Below is a small trained network, with its code and all its weights. Each question gives an input and a target symbol and asks what happens when units are switched off, that is, made to give their printed mean instead of their output.

import numpy as np


def w(rows, s, z=0):
    codes = np.array(rows[::2]) - 128.0
    scale = np.full(codes.shape[1], s)
    scale[-1] = z or s
    return codes * scale


def f(y):
    return y / 2 * (1 + np.tanh(0.7978845608 * (y + 0.044715 * y**3)))


def softmax(a):
    e = np.exp(a - a.max(-1, keepdims=True))
    return e / e.sum(-1, keepdims=True)


def log_softmax(a):
    a = a - a.max(-1, keepdims=True)
    return a - np.log(np.exp(a).sum(-1, keepdims=True))


def net(x, mask):
    ids = ['Σαγεζημτφψ'.index(c) for c in x.split()]
    T = len(ids)
    res = E[ids] + P[:T]
    r = res
    for j in range(2):
        rows = slice(4 * j, 4 * j + 4)
        q, k, v = (r @ M[0][rows].T for M in (Q, K, V))
        z = softmax(np.where(np.tri(T) > 0, q @ k.T / 4**0.5, -1e9)) @ v
        o = O[0][rows]
        res = res + np.where(mask[j], z, o[:, -1]) @ o[:, :-1]
    y = f(res @ A[0][:, :-1].T + A[0][:, -1])
    res = res + np.where(mask[2:6], y, B[0][:, -1]) @ B[0][:, :-1]
    return log_softmax(res[-1] @ U[:, :-1].T + U[:, -1])


Q, K, V, O, A, B = {}, {}, {}, {}, {}, {}
E = w([
[66,132,190,44,51,138],'Σ',
[143,164,151,114,72,199],'α',
[215,116,90,187,159,139],'γ',
[138,72,154,168,205,128],'ε',
[138,189,108,153,162,203],'ζ',
[132,32,139,187,93,107],'η',
[48,99,204,122,145,230],'μ',
[96,239,183,31,122,5],'τ',
[133,125,240,91,122,70],'φ',
[158,233,218,63,30,131],'ψ',
],0.014)
P = w([
[128,102,78,145,141,158],'0',
[131,140,105,203,130,132],'1',
[122,143,137,227,120,125],'2',
[118,186,155,253,131,101],'3',
[120,226,163,242,151,103],'4',
[130,242,178,216,170,120],'5',
[165,193,157,143,201,158],'6',
[196,148,132,106,227,174],'7',
[213,126,133,75,219,166],'8',
[233,93,119,32,217,141],'9',
],0.007)
Q[0] = w([
[179,53,105,4,110,168],'head 0',
[27,38,19,198,82,76],'head 0',
[185,105,183,94,169,112],'head 0',
[94,124,23,84,152,107],'head 0',
[224,111,190,181,153,191],'head 1',
[118,142,213,186,137,59],'head 1',
[193,19,156,129,175,230],'head 1',
[153,96,106,27,93,87],'head 1',
],0.016)
K[0] = w([
[171,107,78,13,178,160],'head 0',
[40,71,40,152,45,88],'head 0',
[157,148,184,70,162,150],'head 0',
[75,66,70,122,122,160],'head 0',
[153,191,184,140,221,146],'head 1',
[124,178,158,177,109,97],'head 1',
[201,137,190,47,183,167],'head 1',
[153,99,6,72,115,124],'head 1',
],0.017)
V[0] = w([
[148,53,216,177,53,150],'head 0',
[164,171,39,120,161,216],'head 0',
[107,143,80,166,214,1],'head 0',
[166,183,63,121,61,100],'head 0',
[125,149,161,116,92,114],'head 1',
[201,168,59,147,69,89],'head 1',
[81,116,120,172,227,89],'head 1',
[155,37,168,152,108,95],'head 1',
],0.0096)
O[0] = w([
[161,71,171,89,201,218,212],'head 0',
[58,181,132,243,138,80,69],'head 0',
[105,38,15,119,141,45,91],'head 0',
[139,254,60,140,126,143,91],'head 0',
[189,135,154,72,90,152,152],'head 1',
[154,166,67,66,207,253,2],'head 1',
[65,36,118,131,180,90,171],'head 1',
[124,62,128,194,98,211,132],'head 1',
],0.0069,0.0042)
A[0] = w([
[196,176,209,145,126,132,24],'neuron 0',
[69,97,194,25,139,65,153],'neuron 1',
[28,127,137,66,22,172,2],'neuron 2',
[254,135,58,208,97,113,28],'neuron 3',
],0.0095,0.0023)
B[0] = w([
[5,134,155,108,175,185,249],'neuron 0',
[157,141,69,204,65,69,255],'neuron 1',
[136,91,82,20,215,41,168],'neuron 2',
[46,113,104,132,2,60,224],'neuron 3',
],0.008,0.0074)
U = w([
[130,83,131,144,217,177,152],'Σ',
[105,127,114,129,112,155,243],'α',
[121,148,104,185,161,189,131],'γ',
[185,87,179,106,90,188,227],'ε',
[91,136,160,101,130,179,3],'ζ',
[68,87,132,45,155,135,7],'η',
[109,139,167,121,121,199,144],'μ',
[142,112,254,139,106,125,88],'τ',
[53,73,170,115,178,137,64],'φ',
[134,168,138,133,187,116,63],'ψ',
],0.0083,0.0041)

Each question gives the input, a string of symbols that net reads in full, and the target symbol t.
The units are the heads (4 rows each of Q, K, V and O) and the neurons (one row each of A and B). Each row of codes is followed by its name. A weight is (code - 128) times the scale printed after its matrix; where a second scale follows, it is the last column's (O, A, B and U).
mask holds one flag per unit, heads first, then neurons. A switched-off unit (its flag False) gives its mean, the last column of its rows in O or B, instead of its output. The means were averaged over made-up inputs and are rounded, as every weight is.
A unit's drop is (log p(t) with every unit on - log p(t) with that unit switched off) / (log p(t) with every unit on - log p(t) with every unit switched off).
The circuit of an input: a set's keep is (log p(t) with only the set's units on - log p(t) with every unit switched off) / (log p(t) with every unit on - log p(t) with every unit switched off). Starting from all 6 units, units are removed one at a time, each time the one whose removal leaves the highest keep (on an exact tie, the one counted first), for as long as the keep stays at least 0.8.
circuit, biggest first: the units of the circuit, biggest drop first
top k neurons: the k neurons with the biggest drops, biggest first
which heads matter: for each layer, one digit per head in row order, 1 if its drop is at least 0.15 and else 0, layers parted by /
drop of u: that unit's drop, to one decimal
input φ Σ μ μ μ φ φ η, target ε: which heads matter => 10
input Σ μ φ φ γ ε, target ε: which heads matter => 10
input η μ ζ α γ γ γ η, target Σ: top 2 neurons => neuron 3; neuron 1
input γ γ φ μ μ γ, target τ: which heads matter => 01
input τ γ μ α ψ ζ, target μ: top neuron => neuron 0
input γ Σ γ γ γ ε γ η γ μ, target τ: circuit, biggest first => head 1; head 0
input γ α η ε, target Σ: circuit, biggest first => neuron 3; head 0
input ζ Σ φ ψ ζ, target μ: circuit, biggest first => head 0; head 1; neuron 0
input Σ φ ζ γ ε τ γ, target α: circuit, biggest first => head 0; neuron 3
input φ ε η η, target ε: circuit, biggest first => head 0; neuron 0
input φ τ γ γ, target α: circuit, biggest first => neuron 3; head 0
input α γ τ ζ ζ ψ, target μ: which heads matter => 10
input γ γ τ ε γ Σ ψ α, target μ: which heads matter => 11
input γ γ γ α γ φ α, target ε: circuit, biggest first => head 0; head 1
input γ μ Σ η γ α ψ η γ, target μ: circuit, biggest first => head 0; head 1; neuron 0
input ε μ ε μ γ γ ψ φ, target μ: circuit, biggest first => head 0; neuron 0; head 1
input μ γ φ φ ζ, target ε: top neuron => neuron 0
input φ γ τ τ Σ α φ ε μ, target ε: top 3 neurons => neuron 0; neuron 1; neuron 3
input Σ γ γ γ ε η ε μ, target τ: top 2 neurons => neuron 0; neuron 1
input Σ ψ γ ε φ η γ, target ε: top 2 neurons => neuron 0; neuron 2
input μ γ μ γ φ τ ψ η γ, target μ: top neuron => neuron 0
input γ ε τ α φ, target ε: drop of head 1 => 0.1
input ψ ε γ ψ α, target μ: drop of head 0 => 0.3
input η ε φ φ φ γ, target ε: drop of head 0 => 0.8
input φ φ ε, target ε: drop of head 0 => 0.5
